Below is a small trained network, with its code and all its weights. Each question gives an input and a class and asks what happens when units are switched off, that is, made to give their printed mean instead of their output.

import numpy as np


def w(rows, s, z=0):
    codes = np.array(rows[::2]) - 128.0
    scale = np.full(codes.shape[1], s)
    scale[-1] = z or s
    return codes * scale


def norm(h):
    return h / np.sqrt((h * h).mean(-1, keepdims=True) + 1e-5)


def f(y):
    return np.maximum(y, 0)


def log_softmax(a):
    a = a - a.max(-1, keepdims=True)
    return a - np.log(np.exp(a).sum(-1, keepdims=True))


def net(x, mask):
    res = np.array(x, float).reshape(1, 7) / 4 @ E
    u = 0
    for l in range(2):
        y = f(norm(res) @ A[l][:, :-1].T + A[l][:, -1])
        res = res + np.where(mask[u : u + 10], y, B[l][:, -1]) @ B[l][:, :-1]
        u += 10
    return log_softmax(norm(res)[-1] @ U[:, :-1].T + U[:, -1])


A, B = {}, {}
E = w([
[2,176,171],'x0',
[167,72,86],'x1',
[119,217,131],'x2',
[165,244,178],'x3',
[145,78,233],'x4',
[66,164,145],'x5',
[168,149,115],'x6',
],0.0073)
A[0] = w([
[142,250,159,3],'L0N1',
[77,166,135,202],'L0N2',
[177,158,103,105],'L0N3',
[107,75,170,138],'L0N4',
[37,98,149,8],'L0N5',
[104,119,152,87],'L0N6',
[94,114,126,90],'L0N7',
[145,141,48,50],'L0N8',
[129,79,170,88],'L0N9',
[165,89,167,141],'L0N10',
],0.013,0.0049)
B[0] = w([
[169,255,164,251],'L0N1',
[206,64,198,254],'L0N2',
[91,83,114,208],'L0N3',
[133,123,153,221],'L0N4',
[1,112,148,182],'L0N5',
[115,106,121,149],'L0N6',
[102,153,159,151],'L0N7',
[126,94,57,207],'L0N8',
[145,153,140,188],'L0N9',
[144,89,202,222],'L0N10',
],0.0093,0.0041)
A[1] = w([
[146,122,56,104],'L1N1',
[76,126,149,54],'L1N2',
[142,116,146,102],'L1N3',
[145,114,89,111],'L1N4',
[142,166,130,56],'L1N5',
[134,102,4,81],'L1N6',
[75,111,143,1],'L1N7',
[133,190,126,1],'L1N8',
[108,59,120,105],'L1N9',
[64,109,168,34],'L1N10',
],0.019,0.0032)
B[1] = w([
[81,188,31,203],'L1N1',
[79,75,110,161],'L1N2',
[168,71,103,155],'L1N3',
[121,163,94,178],'L1N4',
[122,154,162,162],'L1N5',
[96,154,56,254],'L1N6',
[55,130,167,158],'L1N7',
[212,254,189,171],'L1N8',
[197,166,105,219],'L1N9',
[41,87,142,185],'L1N10',
],0.0091,0.0078)
U = w([
[146,110,197,87],'0',
[152,123,179,3],'1',
[224,52,118,113],'2',
[157,247,182,170],'3',
[33,113,165,170],'4',
[133,156,6,170],'5',
],0.021,0.0061)

Each question gives the input, the list of numbers given to net, and the class t.
The units are the neurons (one row each of A and B). Each row of codes is followed by its name. A weight is (code - 128) times the scale printed after its matrix; where a second scale follows, it is the last column's (A, B and U).
mask holds one flag per neuron, layer by layer. A switched-off neuron (its flag False) gives its mean, the last column of its row in B, instead of its output. The means were averaged over made-up inputs and are rounded, as every weight is.
A unit's drop is (log p(t) with every unit on - log p(t) with that unit switched off) / (log p(t) with every unit on - log p(t) with every unit switched off).
The circuit of an input: a set's keep is (log p(t) with only the set's units on - log p(t) with every unit switched off) / (log p(t) with every unit on - log p(t) with every unit switched off). Starting from the 12 units with the biggest drops (on a tie, the unit counted first), units are removed one at a time, each time the one whose removal leaves the highest keep (on an exact tie, the one counted first), for as long as the keep stays at least 0.8.
units of the circuit, in order: the units of the circuit, biggest drop first
most important unit: the unit with the biggest drop
top k neurons: the k neurons with the biggest drops, biggest first
k most important neurons of layer l: the k neurons of layer l with the biggest drops, biggest first
drop of u: that unit's drop, to one decimal
input [-7,6,-7,-7,-3,-4,-2], class 5: units of the circuit, in order -> (L0N2 L1N6)
input [5,-5,3,-2,7,-2,4], class 4: top 2 neurons -> (L0N5 L1N10)
input [3,6,-1,-5,-6,8,-3], class 4: 3 most important neurons of layer 0 -> (L0N5 L0N7 L0N2)
input [2,5,2,2,2,4,-2], class 4: top 2 neurons -> (L0N5 L1N9)
input [6,8,4,0,-8,4,-7], class 4: most important unit -> L0N2
input [2,-2,-3,3,7,0,-2], class 0: units of the circuit, in order -> (L1N6 L1N1)
input [1,3,-5,-5,-4,6,-1], class 4: units of the circuit, in order -> (L0N5 L1N7)
input [-7,-1,-7,-3,-2,-7,-1], class 5: units of the circuit, in order -> (L0N2 L1N1)
input [1,0,0,0,2,5,3], class 4: drop of L0N5 -> 1.2
input [-6,-6,3,4,6,-2,-7], class 0: drop of L0N10 -> 0.4
input [-8,2,-4,-8,-1,-5,8], class 5: drop of L0N2 -> 0.3
